(in the rows, 128 means zero)
Here are made-up objects, facts about them, and rows of numbers that follow some of those facts. Name the object behind each unnamed row.

Some rows with their names:
[145 107 180 104 109 111  90 119 129 134 113 180 112  91 167 179 139 159
 145 111 131  90 115 127 119 140 167 160 106 127 117 124  81 156 136] : k873
[145  92 171  69  97  81 114 118  97 137  72 174 121 117 189 199  98 147
 180  93  98  89 129 154 143 136 171 161  96 123 138 146  78 148 130] : k767
[157 117 185  98  95  98  87 120 118 126 117 160 109  98 171 166 134 151
 157 112 118  92 125 126 132 114 172 168  99 125 119 105  79 169 120] : k128
[151 101 183  90 118  91 106 125 127 119 108 178 126 106 174 165 132 156
 158 125 137  91 125 130 116 140 156 133  94 134 124 133 101 155 135] : k204
[180 118 199  85  95  88 112 132 138 120 122 153 121 106 183 188 121 149
 148  99 127  69 115 126 138 126 178 148  85 133 123 108  82 187 139] : k447
[170 112 186  83 102  81 106 120 128 111 115 163 113 118 185 175 128 157
 168 116 120  85 122 144 119 120 157 141  91 134 115 122  95 161 130] : k882
[156  91 167  71 108  74 118 118 112 130  95 164 120 109 185 192 126 159
 186 105 112  83 136 149 131 118 176 145  89 125 121 115 102 152 133] : k206
[160 110 190  80 114  79 101 122 121 110 111 171 123 108 186 161 122 151
 169 121 121  83 131 135 120 124 158 143  89 133 120 122  96 161 129] : k45
[175  85 167  87 109  67 143 132 153 110  98 199 123 138 168 204 151 169
 201  96 127  80 152 151 130 113 189 145 111 123  96 117 101 139 168] : k164
[161 117 176  79 132  90  95 127 132 110 113 180 133  86 173 142 132 149
 155 118 138  84 139 128 118 124 178 147  84 121 108  88 100 158 136] : k401
[153 103 181  94 115  87 112 126 122 119 106 175 127 104 171 163 133 158
 159 123 136  90 124 132 117 137 157 136  88 137 121 129 101 158 128] : k912
[162  90 150 105 101 104 113 119 131 148 101 167 115 105 150 205 163 177
 166 101 138  99 124 152 128 120 186 144  90 122 105  90 109 149 137] : k738
[162 108 179 117  60 102 113 108 118 141 111 149  89 139 164 213 141 172
 160 105 111 101  95 150 132 123 149 153 108 145 122 148  82 165 113] : k679
[178 110 193 117  84 103 104 135 105 115  89 151 143 182 143 111 128 139
 181 149 172 175 116 135 157 126 161 109 104 149 160 101 123 157 111] : k344
[154 101 181  88 132  84 109 132 128 109 113 177 135  92 172 147 144 155
 160 134 149  82 132 126 111 132 161 125  84 135 115 114 116 151 132] : k683
[155 115 161  98 100 102 118 119 135 135  94 184 113 108 155 187 136 165
 137  95 125  92 112 147 119 151 167 157  93 129 112 122  88 153 133] : k316
[170 109 189 100  99  96 119 134 136 127 115 155 125 103 167 188 133 153
 137  98 142  74 113 124 133 140 176 138  83 139 127 116  91 183 136] : k265
[151  95 163  72 121  91 105 123 113 134  84 182 131  90 175 175 123 149
 172 103 118  90 143 139 137 129 192 162  91 112 122  97  89 144 139] : k450
[149  99 190 105 101  97  95 120 113 125 120 161 115 106 174 173 138 158
 163 125 134  93 117 124 124 127 152 142 101 141 125 138  94 164 123] : k975
[202 121 193 117  75 100 132 149 130 114  92 138 147 175 140 122 132 133
 159 127 184 155 104 126 169 131 179 111  95 151 157  80 122 179 117] : k996
[168 116 183  81 102  79 109 118 121 113 110 160 112 112 184 169 128 156
 168 116 117  81 125 140 122 117 159 146  89 135 116 121  93 160 123] : k67

There are 5 kinds of fact about the objects: Π, Ξ, γ, Σ, η.
{k846,k978,k611,k894,k771,k40,k519,k367,k180,k646,k683,k533,k232,k887,k960,k323,k547,k148,k423,k566,k45,k238,k164,k633,k280,k932,k888,k606,k414,k121,k18,k494,k299,k975,k844,k582,k715,k90,k767,k912,k34,k850,k327,k17,k289,k531,k80,k71,k841,k214,k396,k769,k340,k204,k763,k799,k38,k679,k199,k891,k589,k206,k720,k600,k400,k921,k344,k741,k460,k742,k307,k67,k35,k306,k545,k573,k882,k417} Π 590
{k680,k874,k548,k107,k936,k26,k685,k49,k738,k896,k118,k32,k521,k868,k629,k729,k316,k401,k233,k856,k452,k420,k269,k220,k873,k137,k297,k567,k455,k995,k361,k554,k615,k721,k387,k790,k450,k909,k908,k644,k772,k362,k385,k656,k128,k162,k96,k365,k205,k513,k195,k643,k21,k964} Π 297
[k846,k960,k162,k400,k741] Ξ k669
[k978,k367,k323,k566,k856,k995,k909,k385,k96,k921] Ξ k550
[k680,k494] Ξ k192
[k611,k107,k521,k615,k531,k656,k206,k67,k573] Ξ k996
[k894,k40,k729,k606,k299,k715,k90,k790,k841] Ξ k223
[k874,k936,k180,k423,k233,k450,k195] Ξ k314
[k771,k683,k932,k18,k850,k17,k80,k679,k882] Ξ k517
[k548,k646,k118,k975,k362,k742,k307,k306,k964] Ξ k459
[k26,k455,k589] Ξ k447
[k685,k844,k327,k289,k396,k204,k763,k199,k720] Ξ k559
[k519,k280,k220,k873,k137,k387,k769,k205,k513] Ξ k397
[k49,k452,k269,k361,k772,k128] Ξ k609
[k533,k232,k887,k896,k414,k34,k600,k460,k545] Ξ k190
[k738,k45,k633,k121,k582,k38,k35] Ξ k740
[k32,k547,k868,k420,k297,k721,k908,k365] Ξ k604
[k629,k567,k214] Ξ k368
[k148,k340,k799] Ξ k265
[k316,k238,k21,k417] Ξ k222
[k164,k644,k643] Ξ k154
[k401,k912,k344] Ξ k610
[k888,k554,k71,k891] Ξ k920
[k767] Ξ k501
[k846,k611,k894,k896,k362] γ 390
[k680,k180,k868,k767,k656,k96,k742] γ 944
[k874,k26,k533,k32,k932,k888,k340,k38,k400,k307] γ 50
[k771,k548,k494,k873,k995,k361,k721,k790,k396,k600,k344,k417] γ 140
[k107,k80,k769,k162] γ 459
[k936,k232,k547,k164,k615,k741,k513] γ 232
[k40,k960,k148,k45,k452,k912,k214,k450,k204,k365,k643,k545] γ 774
[k646,k238,k205] γ 523
[k683,k887,k401,k856,k297,k715,k289,k799] γ 698
[k49,k423,k17,k531,k387,k891] γ 170
[k738,k566,k220,k567,k34,k850,k841,k644,k573] γ 336
[k316,k280,k420,k121,k18,k327] γ 337
[k633,k137,k975,k71,k128,k589] γ 477
[k233,k844] γ 566
[k606,k414,k582,k908,k763,k679,k921,k195,k306] γ 888
[k269,k385,k720,k67] γ 391
k680 Σ [k180,k396,k233]
k894 Σ [k90]
k107 Σ [k844]
k519 Σ [k180,k148]
k646 Σ [k368,k846]
k738 Σ [k26,k633,k397,k385,k611,k452]
k323 Σ [k67,k423,k547]
k729 Σ [k629,k643]
k164 Σ [k195,k269]
k280 Σ [k978]
k610 Σ [k721]
k856 Σ [k190,k314]
k932 Σ [k423,k455]
k888 Σ [k269]
k517 Σ [k307,k222]
k18 Σ [k721,k844]
k582 Σ [k265]
k715 Σ [k740]
k767 Σ [k190,k344]
k34 Σ [k154,k238]
k850 Σ [k118]
k17 Σ [k199]
k615 Σ [k721]
k80 Σ [k192]
k387 Σ [k299]
k450 Σ [k417]
k459 Σ [k720]
k769 Σ [k975]
k908 Σ [k669,k531]
k644 Σ [k195]
k763 Σ [k679]
k656 Σ [k195]
k206 Σ [k420]
k162 Σ [k685,k316,k401]
k96 Σ [k414]
k921 Σ [k521,k873]
k365 Σ [k49,k882]
k21 Σ [k344,k494]
k573 Σ [k220]
k223 Σ [k199,k204]
k964 Σ [k192,k629]
k920 Σ [k844]
{k846,k978,k611,k894,k874,k107,k26,k960,k447,k896,k118,k323,k148,k559,k45,k164,k401,k633,k280,k299,k995,k361,k90,k767,k34,k554,k17,k841,k214,k450,k669,k609,k644,k799,k385,k128,k206,k67,k643,k882,k964,k417} η b
{k680,k740,k548,k936,k40,k180,k646,k683,k533,k738,k314,k550,k32,k521,k547,k868,k238,k610,k856,k888,k517,k420,k606,k269,k121,k494,k137,k297,k397,k975,k844,k265,k912,k850,k327,k615,k531,k721,k80,k790,k459,k769,k909,k772,k204,k763,k38,k679,k362,k589,k162,k921,k205,k741,k742,k307,k306,k21,k573,k223,k920} η a
{k771,k685,k367,k232,k423,k316,k452,k220,k873,k567,k455,k582,k501,k396,k656,k891,k720,k365,k460,k35,k545} η d
{k519,k49,k887,k222,k629,k729,k566,k233,k932,k996,k414,k18,k192,k715,k154,k289,k387,k71,k908,k340,k199,k96,k600,k400,k604,k368,k344,k513,k190,k195} η c

Which object is each row?
No name comes twice in this set of rows, the named rows included.
[177 103 153 104  88 104 127 139 103 138  57 158 151 168 121 121 135 144
 183 127 169 179 125 145 167 129 196 122  98 130 154  66 131 140 113] => k729
[159 108 194  91  96  84  90 119 109 114 125 152 108 105 185 173 129 153
 171 122 116  84 122 129 128 107 155 150  95 131 121 127  88 168 117] => k633
[174  91 166 105  94  87 123 129 148 128 107 190 110 127 155 208 166 172
 187  87 128  88 147 141 141 103 204 170 121 116  90  97  90 147 159] => k644
[177  90 162  83  97  77 120 118 121 130 108 149 109 116 178 208 149 172
 191 109 114  80 129 157 127 100 177 137  85 124 104 100 111 155 134] => k34
[147 112 173  95 120  99 106 125 129 128 103 180 123  85 160 165 140 158
 139 110 133  87 124 126 117 141 168 155  90 128 114 112  94 155 133] => k452
[191 119 182 133  38 107 120 125 110 128  86 133 113 210 133 149 135 151
 181 133 148 180  92 150 168 118 154 124 113 157 154 114 114 163  95] => k414
[143 107 178  96  88  93 119 120 115 129  87 175 114 123 171 182 116 153
 154 109 117  98 115 141 128 149 150 149  99 140 134 154  84 157 125] => k180
[153 109 173 109 103  98 113 129 136 126 103 184 120 107 152 167 149 160
 150 105 138  99 129 129 126 137 175 158 105 131 113 116  90 154 136] => k269
[147  89 155  91 113 101 114 123 117 148  81 179 127  98 154 189 140 165
 162 100 131 101 131 143 133 140 187 153  91 120 123 103  98 144 136] => k21
[146  82 166 106  69  97 118 110 105 156  96 155  96 120 167 239 140 175
 175  88 100  89 111 157 135 129 165 159 102 131 125 149  81 158 123] => k582
[152  81 174 122  62 109 112 110  95 151  93 168 120 135 160 230 130 180
 180  95  98 110 119 160 147 133 166 156  85 128 124 142  82 158 115] => k921
[129  86 158  98  95  90 142 136 124 144  67 208 113 113 147 203 137 153
 169  73 108  89 149 127 148 149 196 192 129 123 124 147  71 136 149] => k656
[137  96 155  88  96 103 122 121 108 153  65 186 124 105 159 196 116 154
 159  87 114 105 125 143 142 153 185 169 101 120 140 131  80 144 132] => k680
[172 115 159 102 110  99 119 121 155 125 105 179 119 115 149 178 159 175
 144 108 144  99 112 151 110 135 171 135  86 134  94  92 112 151 143] => k936
[145  79 166  95 139 104 103 134 105 133  88 201 166  78 152 159 134 163
 162 113 138  98 158 134 134 147 193 141  64 110 112  82 109 143 133] => k856

Now the same objects, written a new way:
Some objects and their rows:
[154 126  83  95 142 135 142 131 116 138 148 153 120 108 127 112 127 107
 132 140  96 109 136 137 132 131 112 113 119 103  50 149 139 111 138 115
 108 127 207 126 163 113 165] : k447
[139 140 112  76 156 145 154 130 139 152 133 179 105 100 134 112 118 119
 118 122  80  87 135 121 118 106 107 130 123 107  75 155 169 131 157 129
 110 162 234 149 142 104 164] : k644
[126 124 147 154 119 112 140  94 113 113 120  77 129 131 122 140 146 115
 138  80 142 166 102 118 124 171 149 154 121 130 179 126  96 135 114 171
 140 107 107 119  87 135 108] : k205
[124 128 132 150 108 108 105 128 144 123 124 105 140 126 128 135 125 132
 129 108 135 140 111 123  99 132 138 136 117 131 172 117 110 139 121 145
 137 114  63 139 123 143 103] : k772
[127 137 126 130 122 126 115 133 122 128 130 129 144 139 145 138 115 125
 134 142 137 125 127 131 138 115 131 127 131 149 130 118 125 160 132 115
 151 126 101 132 126 132 147] : k685
[120 121 140 154  99 116  95 163 156 137 102 112 110 133 138 135 125 176
 127 136 147 118 144 136 102 109 131 121 113 124 169 121 126 109 101 106
 126 124  79 150 125 160  88] : k589
[132 125 115  84 158 153 168 114 113 131 130 161  95 112 124 118 131 108
 131 116  94 103 125 110 134 140 116 137 125 107  72 154 144 119 130 151
 105 143 238 118 136  98 180] : k450
[128 141 145 127 139 131 138 125 130 119 128 144 138 113 136 105 125 116
 117 133 127 114 130 122 136 120 138 130 124 133 136 128 136 145 162 134
 148 127 106 128 126 127 145] : k387
[124 133 153 152 124 107 129 109 129 111 119  91 133 128 111 132 140 136
 128  88 140 159 113 136 121 154 146 144 131 137 174 119 116 131 125 148
 128 126 111 131  90 136  88] : k912
[128 132 146 155 121 120 125 123 132 126 105 103 112 124 124 131 140 145
 138 112 145 155 122 131 113 154 141 145 133 119 184 120 114 122 121 139
 129 118 107 134  86 153  95] : k742
[132 139 116  82 167 144 166 129 144 136 137 182 102 107 123 105 121 128
 114 127  90  91 144 126 121 112  99 128 132 106  72 143 178 116 161 130
 106 169 227 135 141 105 151] : k34
[133 123 110  90 161 155 167 111 112 134 136 152 102 120 119 125 128 112
 134 127 103 119 130 125 143 142 106 134 141 107  68 143 152 112 128 140
  99 158 246 116 130 100 163] : k214
[116 133 161 129 137 125 150 122 124 119 114 137 128 145 138 125 120 131
 112 120 124 103 124 117 156 115 143 126 117 142 131 148 123 128 131 135
 151 119 120 119 115 116 142] : k656
[126 127 128 131 129 134 123 142 115 134 113 120 128 163 133 160 124 146
 148 151 141 131 127 132 164 122 130 130 148 141 121 144 131 138 109  99
 152 126 122 118  84 127 135] : k344
[122 128 147 151 119 106 124 111 128 112 121  81 138 137 115 145 131 136
 134  95 152 163 105 137 124 158 140 146 133 145 175 111 117 132 119 142
 132 126 112 136  92 140  88] : k204
[128 110  99  96 148 159 145 128 109 143 124 150  98 138 123 146 129 121
 149 151 115 110 138 123 143 127 101 123 140 113  58 141 146 110  93 118
  95 141 229 112 140 113 168] : k417
[ 80 129 173 160 107 103 134 100 134  85 125  90 105 126 129 117 121 124
 112  83 154 131 117 121 127 168 160 122 102 146 180  97  91 103  80 185
 126 119 102 126 148 149 113] : k615
[129 121 122 164 102 125 105 145 142 131 114 111 129 122 140 132 126 138
 143 134 144 139 124 117  91 129 137 135 113 112 177 112 110 138 112 132
 142 107  51 129 124 156 118] : k362
[116 132 144 132 137 125 136 139 146 115 136 161 151 131 129 111 120 138
 114 151 134 111 141 132 135 100 125 113 129 132 124 123 139 120 164 116
 140 136  95 119 142 128 127] : k715
[127 136 140 123 136 132 128 116 122 123 140 121 146 138 127 135 116 126
 125 134 141 127 126 146 144 122 128 133 146 156 127 116 145 149 151 112
 141 139 129 127 112 124 123] : k414
[127 115 100  88 132 162 126 166 142 168 112 173  83 120 155 132 113 144
 131 166 104  69 152 110 121  95  97 115 117 103  63 152 158 118  97  97
 101 140 208 139 166 124 180] : k128

Which object is each row?
No name comes twice in this set of rows, the named rows included.
[113 137 134 136 121 141 112 164 141 135 104 145 112 129 151 129 113 162
 122 175 143  89 158 138 136  84 123 104 128 130 134 134 146 121 105  85
 134 141 114 134 128 144 125] => k71
[128 119 140 160 114 115 112 141 137 131 107  86 132 157 116 158 132 151
 146 117 145 154 114 135 123 140 139 141 132 126 162 137 115 122 100 125
 136 116  90 127  88 138  94] => k494
[119 126 135 153 100 114  91 158 155 140  95 112 107 123 158 136 120 163
 126 128 143 115 133 123  94 109 131 127 107 120 177 129 125 126  95 114
 128 120  74 160 125 155 101] => k137
[126 106  99  99 146 158 152 144 134 135 129 179 114 133 116 117 123 124
 136 157 104  97 145 116 126 101  98 115 129  90  56 139 148  92 133 131
 102 139 185 107 170 110 169] => k894
[119 138 155 127 143 125 151 111 117 113 128 122 131 134 123 126 128 126
 122 127 146 131 128 133 158 131 136 130 140 150 138 125 135 139 146 126
 142 138 129 120  99 123 121] => k545
[122 126 135 159  97 124  87 166 154 144  93 106 103 124 147 142 126 171
 137 154 150 130 144 137  96 118 126 129 127 114 179 120 136 129  95 107
 121 129  89 153 114 167  93] => k975
[137 119 107  91 156 159 166 123 127 134 140 177 120 121 113 113 129 115
 128 135  97 111 132 116 127 129 104 127 133 102  65 137 159 107 154 142
 101 154 208 110 155 106 161] => k17
[129 116 103  88 155 150 156 129 130 130 144 172 123 133 113 116 121 123
 128 138 101  99 135 124 124 108  98 121 130 106  57 139 153  99 143 135
 104 151 199 111 166 100 159] => k206
[135 130 106  77 153 145 152 126 135 142 137 166 112 115 128 124 116 127
 119 128 102  99 133 132 125 122  96 124 135 119  67 141 172 128 155 116
 101 169 241 140 148 105 150] => k841
[141 126 103  83 150 151 149 108 103 142 138 138 105 127 130 139 125 104
 146 125 102 114 118 122 146 142 116 140 134 121  67 148 140 139 116 138
 114 147 240 127 129 105 178] => k643

The same objects again, as new rows of numbers:
Named rows:
[ 88 129 111  93  94  52 145 172 112 145 149 133  95  97 125 148 113 128
 100 110  73 129 113 100 158 113 174 135 119 124 126 116 134 145 123 110] : k790
[ 85  98 137  96 129 121  81 134  97 152 192 150 125 133 160 191 142 147
 132 140 113 152  74 106 157 115 124  77 147 141 134 120 158 119 152 110] : k417
[114 108 106 129 124  92 113 140 118 138 126 144 117 149 140 149 124  84
 136 121 107 127 111 135  96 118 165 113 111 118  99 143 109 128 131  91] : k49
[131 137 116 166 106  78 139 117 121 138 139 159  94 147 129 151 138  89
 120  88 103 100 122 118 129  81 192 113 121 128 108 162 139 143 128 100] : k531
[158 108 159 111 160 200  67 122 112 117 153 130 166 172 176 136 141 151
 155 200 186 144 113 175  83 159  48 136 126 154 145 150 104  89 132 145] : k232
[177 114 107 151 134 139 116 120 137 156 145 100 148 137 121 112 123 119
 141 128 175 115 117 188 110  99  91 116  90 137 144 157  81  91 126 149] : k34
[163  63 152 111 163 174  64 135 104 133 133 129 167 186 161 139 126 132
 141 212 189 148 104 206  78 179  39 130 121 133 129 175  65  66 142 142] : k567
[ 89  97 170  73 150 171  51 151  89 113 160 152 174 185 185 176 162 166
 153 221 147 166 103 141  97 207  58 133 154 129 129 146 128 105 144 102] : k316
[119 131 121  67 109 102 110 170 111 158 170 117 168 108 135 140 143 146
 116 158 163 171  98 147 140 143  90 124 107 129 130 132  97 117 123 133] : k107
[103 150 122 105 113 115 131 148 119 130 164 140 128 114 152 144 140 140
 109 120 101 125 123  88 141 120 136 139 134 136 137 106 152 158 122 124] : k71
[134 178 121 132 106 124 167 112 147  99 112 137 124  97 112 107 142 137
 112  95 103 127 145  83 143 116 159 151 150 114 129  94 165 173 118 134] : k38
[132 173 128 122 122 145 149 122 139 100 112 135 137 115 140 117 146 140
 110 126 120 132 139  99 130 129 126 152 150 126 129 101 156 166 113 135] : k400
[145 110 157  94 146 184  65 126 112 131 169 147 196 182 184 150 173 143
 140 207 193 147  96 178  86 150  40 137 127 150 129 174  99  98 126 127] : k545
[137 145 118 121 120 137  95 127 127 138 162 142 167 142 134 144 162 122
 133 146 168 146 102 145 119 113 108 117 117 132 120 157 111 129 131 133] : k214
[123 140 133 157 153 159 103  97 118 127 130 105 126 139 127 131 121 141
 173 120 136 122 122 139 105 122 116 110 132 114 161 111 137 110 140 114] : k299
[112 156 142 156 143 146 144 127 141 115  87 110 111 136 111  99 123 113
 176 103 107  90 166 137  79 129 148 122 123 137 139 112 153 122 128  95] : k368
[154 135 103 114 116 124 174 149 179 117  65  80 112  65  82  78  91 114
 151  82 120 107 172 131 137  95 132 120 109 135 130  84 142 119 122 151] : k459
[128 140 137 167 155 161 104  90 119 125 133 120 119 141 121 136 132 139
 182 122 129 120 119 139 101 119 121 106 126 118 158 107 136 117 132 106] : k882
[ 87 111 104 161 134 146 176 120 149 127  86 125 122 105 101  92 107 109
  94 109 102 118 174  88 150 174 152 133 153 104 123 122 116 149 155 143] : k909
[135 136 116 149 120 100 167 123 146 107  83 114 100 101  99 107  93 122
 118 102 105 128 145 111 139 126 168 155 135  98 128 112 126 135 119 133] : k772
[131 121 137 145 155 135 118 117 116 128 116 103 133 131 108 126 113 148
 150 149 142 137 128 152 120 160  98 130 132 108 151 119 102 108 130 137] : k554

Rows to name:
No name comes twice in this set of rows, the named rows included.
[152  80 145 117 161 173  63 136 107 149 181 135 159 188 186 152 145 127
 133 201 177 134  95 185  89 155  57 116 113 159 136 167  82  73 139 132] => k891
[122 148 115 118 107 135 119 102 146  80  85 153 116  84 128 147 134 131
 146  85  78 148 127  66 145 103 171 124 162  96 116  71 199 180 135 121] => k307
[ 78 140 146  82 125 116 117 157 107 155 170 121 147 132 135 148 147 161
 127 162 130 153 111 125 140 161 106 119 127 128 143 121 118 121 133 111] => k128
[143 109 141  67 142 166  74 165 122 140 157 120 201 175 168 127 159 140
 129 225 201 162 110 189  75 181  25 146 103 150 127 162  66  86 131 138] => k365
[138  86 178 103 179 209  82 137 115 121 122  94 158 173 151 120 128 162
 158 205 177 120 139 186  84 186  37 130 138 161 157 137 129  69 124 141] => k501
[106 122 127  92 108  95 137 160 110 146 174 136 110 120 153 143 126 136
 116 119  95 122 111 100 148  96 144 123 120 150 131 111 141 137 123 115] => k600
[133  91  92 175 138 158 149 119 150 140 118 140 146 136 137 107 124  77
 100 102 123 115 150 106 123 144 133 110 139 136 103 173  96 132 156 151] => k566
[102  93 164  76 153 166  67 156  90 152 216 135 154 175 196 164 134 163
 140 216 150 140 100 159 113 153  50 123 123 175 162 124 112  81 129 108] => k771
[151 155 119  94 117 147 148 129 153 104 113 127 146  84 133 102 138 152
 118 126 127 144 135 102 144 125 111 159 133 123 136  86 145 156 118 155] => k932
[170 121 154 140 143 146 136  97 130 127 135 118 129 119 111 124 106 170
 117 152 168 138 121 153 169 129  92 138 143 129 156 132 129 113 123 171] => k206
[132  90 139 109 142 154 108 114 145  85  60 131  99 103 115 136 107 118
 163 107 103 128 149 103 136 132 144  99 153 128 107  93 195 122 134 122] => k222

